.33  -.25  .36  -.32  -.14  .33  .12  .11  .20  .31  -.27  .63  -.29
.36  .07  .46  -.42  .12  -.09  -.11  -.09  -.02  -.08  .09  .45  .07
.07  .40  .11  -.05  .13  -.55  -.02  -.09  -.16  -.55  .41  -.31  .42
-.06  -.17  -.05  .02  .56  .22  -.28  -.43  -.02  .19  -.16  .57  -.21
->
.07  .40  .11  -.05  .13  -.55  -.02  -.09  -.16  -.55  .41  -.31  .42
.36  .07  .46  -.42  .12  -.09  -.11  -.09  -.02  -.08  .09  .45  .07
-.06  -.17  -.05  .02  .56  .22  -.28  -.43  -.02  .19  -.16  .57  -.21
.33  -.25  .36  -.32  -.14  .33  .12  .11  .20  .31  -.27  .63  -.29

.59  .27  .36  -.15  -.14  .17  .04  -.27
-.21  -.07  -.21  -.04  .12  -.51  .09  .07
.22  .14  .27  .04  -.40  .70  -.02  -.24
-.01  .04  -.32  -.47  .00  -.62  -.15  -.28
->
.59  .27  .36  -.15  -.14  .17  .04  -.27
.22  .14  .27  .04  -.40  .70  -.02  -.24
-.01  .04  -.32  -.47  .00  -.62  -.15  -.28
-.21  -.07  -.21  -.04  .12  -.51  .09  .07

-.39  .35  -.26  .06  .22  -.10  -.10  .06  .29  -.05  -.11
.06  -.14  .44  .05  -.41  -.30  -.02  -.06  -.09  -.11  .12
.26  .39  -.22  .02  .02  .00  -.35  .23  .17  -.20  .14
-.06  -.39  .23  .04  -.13  .12  .29  .37  -.09  -.08  -.18
-.14  -.54  -.13  -.03  -.01  -.19  .02  .15  .28  -.20  -.10
-.20  .13  .04  -.05  .21  -.21  .52  .25  .16  -.02  .08
-.24  .17  -.20  -.01  -.05  .48  .05  -.01  .19  .11  .33
-.11  -.29  -.08  -.01  -.04  .14  -.03  -.35  -.42  .31  .01
->
.26  .39  -.22  .02  .02  .00  -.35  .23  .17  -.20  .14
-.39  .35  -.26  .06  .22  -.10  -.10  .06  .29  -.05  -.11
-.24  .17  -.20  -.01  -.05  .48  .05  -.01  .19  .11  .33
-.20  .13  .04  -.05  .21  -.21  .52  .25  .16  -.02  .08
.06  -.14  .44  .05  -.41  -.30  -.02  -.06  -.09  -.11  .12
-.11  -.29  -.08  -.01  -.04  .14  -.03  -.35  -.42  .31  .01
-.06  -.39  .23  .04  -.13  .12  .29  .37  -.09  -.08  -.18
-.14  -.54  -.13  -.03  -.01  -.19  .02  .15  .28  -.20  -.10

-.69  -.14  .12
-.18  -.30  -.69
-.41  -.16  .39
-.18  .04  .11
.41  .19  -.34
->
.41  .19  -.34
-.18  .04  .11
-.69  -.14  .12
-.41  -.16  .39
-.18  -.30  -.69

-.12  .19
-.02  .09
-.07  .17
-.03  .04
-.25  .65
.03  .08
-.18  .45
-.08  .21
-.14  .31
-.11  .46
-.10  .26
-.12  .41
->
-.25  .65
-.11  .46
-.18  .45
-.12  .41
-.14  .31
-.10  .26
-.08  .21
-.12  .19
-.07  .17
-.02  .09
.03  .08
-.03  .04

-.17  .10  -.01  .47  -.20  .11  .72  .13  .33  -.14  -.28  .08  -.36
.01  -.24  -.05  .00  .65  -.23  .02  .04  .40  -.18  .58  -.14  -.34
-.03  -.29  .12  -.22  -.08  .39  .42  .12  .49  -.53  .36  -.14  -.01
.09  .05  -.38  .01  .51  .11  .09  .43  .51  -.08  -.20  -.21  -.43
.17  -.05  -.41  .00  .22  .26  .47  .19  .49  -.51  -.07  -.18  -.25
-.02  -.26  .34  -.29  -.11  .19  .53  .50  .39  .21  .18  -.18  .27
->
-.17  .10  -.01  .47  -.20  .11  .72  .13  .33  -.14  -.28  .08  -.36
.09  .05  -.38  .01  .51  .11  .09  .43  .51  -.08  -.20  -.21  -.43
.17  -.05  -.41  .00  .22  .26  .47  .19  .49  -.51  -.07  -.18  -.25
.01  -.24  -.05  .00  .65  -.23  .02  .04  .40  -.18  .58  -.14  -.34
-.02  -.26  .34  -.29  -.11  .19  .53  .50  .39  .21  .18  -.18  .27
-.03  -.29  .12  -.22  -.08  .39  .42  .12  .49  -.53  .36  -.14  -.01

.46  .32  -.44
.00  .68  .20
->
.00  .68  .20
.46  .32  -.44

.02  .17  -.55  -.01  -.36  -.18  .32  -.37  .46
-.15  -.10  -.19  .22  -.46  .38  .53  -.19  .15
-.22  .40  -.22  -.27  -.15  -.18  .21  .05  -.16
-.04  .00  -.39  -.44  -.07  .04  .07  -.08  .21
-.15  .05  -.30  -.44  -.16  .23  .00  -.07  .02
->
-.22  .40  -.22  -.27  -.15  -.18  .21  .05  -.16
.02  .17  -.55  -.01  -.36  -.18  .32  -.37  .46
-.15  .05  -.30  -.44  -.16  .23  .00  -.07  .02
-.04  .00  -.39  -.44  -.07  .04  .07  -.08  .21
-.15  -.10  -.19  .22  -.46  .38  .53  -.19  .15
---
-.18  .22  -.22  .06  .14  .20  .04  .06  .00  -.36  .03
-.13  .19  -.17  -.26  .12  .17  -.06  -.25  .24  -.58  .28
-.21  .26  -.06  -.23  .06  .08  -.08  -.23  .22  -.55  .25
.04  .01  -.15  .14  .11  .15  .09  .14  -.06  .01  -.06
.05  .02  .06  -.21  .00  -.01  -.06  -.21  .21  -.18  .22
-.01  .07  -.16  .04  .11  .16  .05  .04  .01  -.16  .03
.22  -.14  .23  -.12  -.10  -.14  -.04  -.13  .15  .21  .13
->
.03  -.18  .22  -.22  .06  .14  .20  .04  .06  .00  -.36
.28  -.13  .19  -.17  -.26  .12  .17  -.06  -.25  .24  -.58
.25  -.21  .26  -.06  -.23  .06  .08  -.08  -.23  .22  -.55
-.06  .04  .01  -.15  .14  .11  .15  .09  .14  -.06  .01
.22  .05  .02  .06  -.21  .00  -.01  -.06  -.21  .21  -.18
.03  -.01  .07  -.16  .04  .11  .16  .05  .04  .01  -.16
.13  .22  -.14  .23  -.12  -.10  -.14  -.04  -.13  .15  .21

-.08  -.03  .16  .09  -.07  -.15  -.12  -.37
.09  -.26  -.05  .13  -.15  .01  .12  -.06
.23  -.09  -.23  -.06  .06  .00  -.05  .51
-.21  .40  .11  -.18  .18  .10  .00  -.02
-.12  .03  .16  .07  -.05  -.11  -.08  -.37
.13  -.36  -.04  .15  -.18  -.02  .06  -.06
.07  .14  .02  -.09  .14  -.26  -.41  .15
-.08  .04  -.11  -.01  -.04  .32  .42  .05
->
-.37  -.08  -.03  .16  .09  -.07  -.15  -.12
-.06  .09  -.26  -.05  .13  -.15  .01  .12
.51  .23  -.09  -.23  -.06  .06  .00  -.05
-.02  -.21  .40  .11  -.18  .18  .10  .00
-.37  -.12  .03  .16  .07  -.05  -.11  -.08
-.06  .13  -.36  -.04  .15  -.18  -.02  .06
.15  .07  .14  .02  -.09  .14  -.26  -.41
.05  -.08  .04  -.11  -.01  -.04  .32  .42

-.10  -.43  .06  .50  -.09  -.33
-.02  .09  -.16  -.31  .22  -.16
.13  -.43  .03  .37  -.30  .19
-.10  -.14  .00  .06  -.03  -.36
-.01  -.22  .01  .41  -.17  .40
.38  .06  .13  .69  .16  -.06
.12  -.26  -.03  -.08  .24  -.18
.19  -.35  .17  .20  -.05  .20
.34  -.19  .05  .67  -.07  -.18
->
-.33  -.10  -.43  .06  .50  -.09
-.16  -.02  .09  -.16  -.31  .22
.19  .13  -.43  .03  .37  -.30
-.36  -.10  -.14  .00  .06  -.03
.40  -.01  -.22  .01  .41  -.17
-.06  .38  .06  .13  .69  .16
-.18  .12  -.26  -.03  -.08  .24
.20  .19  -.35  .17  .20  -.05
-.18  .34  -.19  .05  .67  -.07

.14  .27  .60  .28
-.13  .56  -.19  .04
.21  -.42  -.49  .25
->
.28  .14  .27  .60
.04  -.13  .56  -.19
.25  .21  -.42  -.49

.08  .67  -.33  .18  .15  .16  -.01  .04  .00  .37  .27  -.10
-.02  -.49  .60  -.13  -.07  -.09  -.08  .00  -.01  -.38  -.27  .11
.34  .16  .06  -.04  -.06  .12  -.45  .03  -.04  -.23  -.05  .05
->
-.10  .08  .67  -.33  .18  .15  .16  -.01  .04  .00  .37  .27
.11  -.02  -.49  .60  -.13  -.07  -.09  -.08  .00  -.01  -.38  -.27
.05  .34  .16  .06  -.04  -.06  .12  -.45  .03  -.04  -.23  -.05

.05  -.25  -.02
.17  -.25  -.25
.18  -.24  -.27
-.46  .11  -.30
.64  .07  -.13
.08  -.29  -.09
-.47  .06  -.19
-.41  .17  .11
->
-.02  .05  -.25
-.25  .17  -.25
-.27  .18  -.24
-.30  -.46  .11
-.13  .64  .07
-.09  .08  -.29
-.19  -.47  .06
.11  -.41  .17

.02  .02  -.01  .63  .12
.17  -.02  .01  .26  -.21
-.06  .01  .01  -.68  -.10
.08  .00  .00  -.13  .32
-.04  .02  -.02  .32  .21
->
.12  .02  .02  -.01  .63
-.21  .17  -.02  .01  .26
-.10  -.06  .01  .01  -.68
.32  .08  .00  .00  -.13
.21  -.04  .02  -.02  .32

.56  .28  .28  -.59  -.13  -.43  .26
.56  -.28  .27  -.28  -.34  .50  -.55
-.47  -.26  -.35  .58  -.26  -.52  -.61
.16  -.11  .27  .09  -.36  -.47  .03
-.31  .38  -.61  -.33  -.61  -.47  -.22
->
.26  .56  .28  .28  -.59  -.13  -.43
-.55  .56  -.28  .27  -.28  -.34  .50
-.61  -.47  -.26  -.35  .58  -.26  -.52
.03  .16  -.11  .27  .09  -.36  -.47
-.22  -.31  .38  -.61  -.33  -.61  -.47

-.23  -.13  .17  .23
-.20  .26  .30  -.46
.25  -.20  -.63  .26
.26  .51  -.42  -.55
-.13  -.21  .14  .22
->
.23  -.23  -.13  .17
-.46  -.20  .26  .30
.26  .25  -.20  -.63
-.55  .26  .51  -.42
.22  -.13  -.21  .14
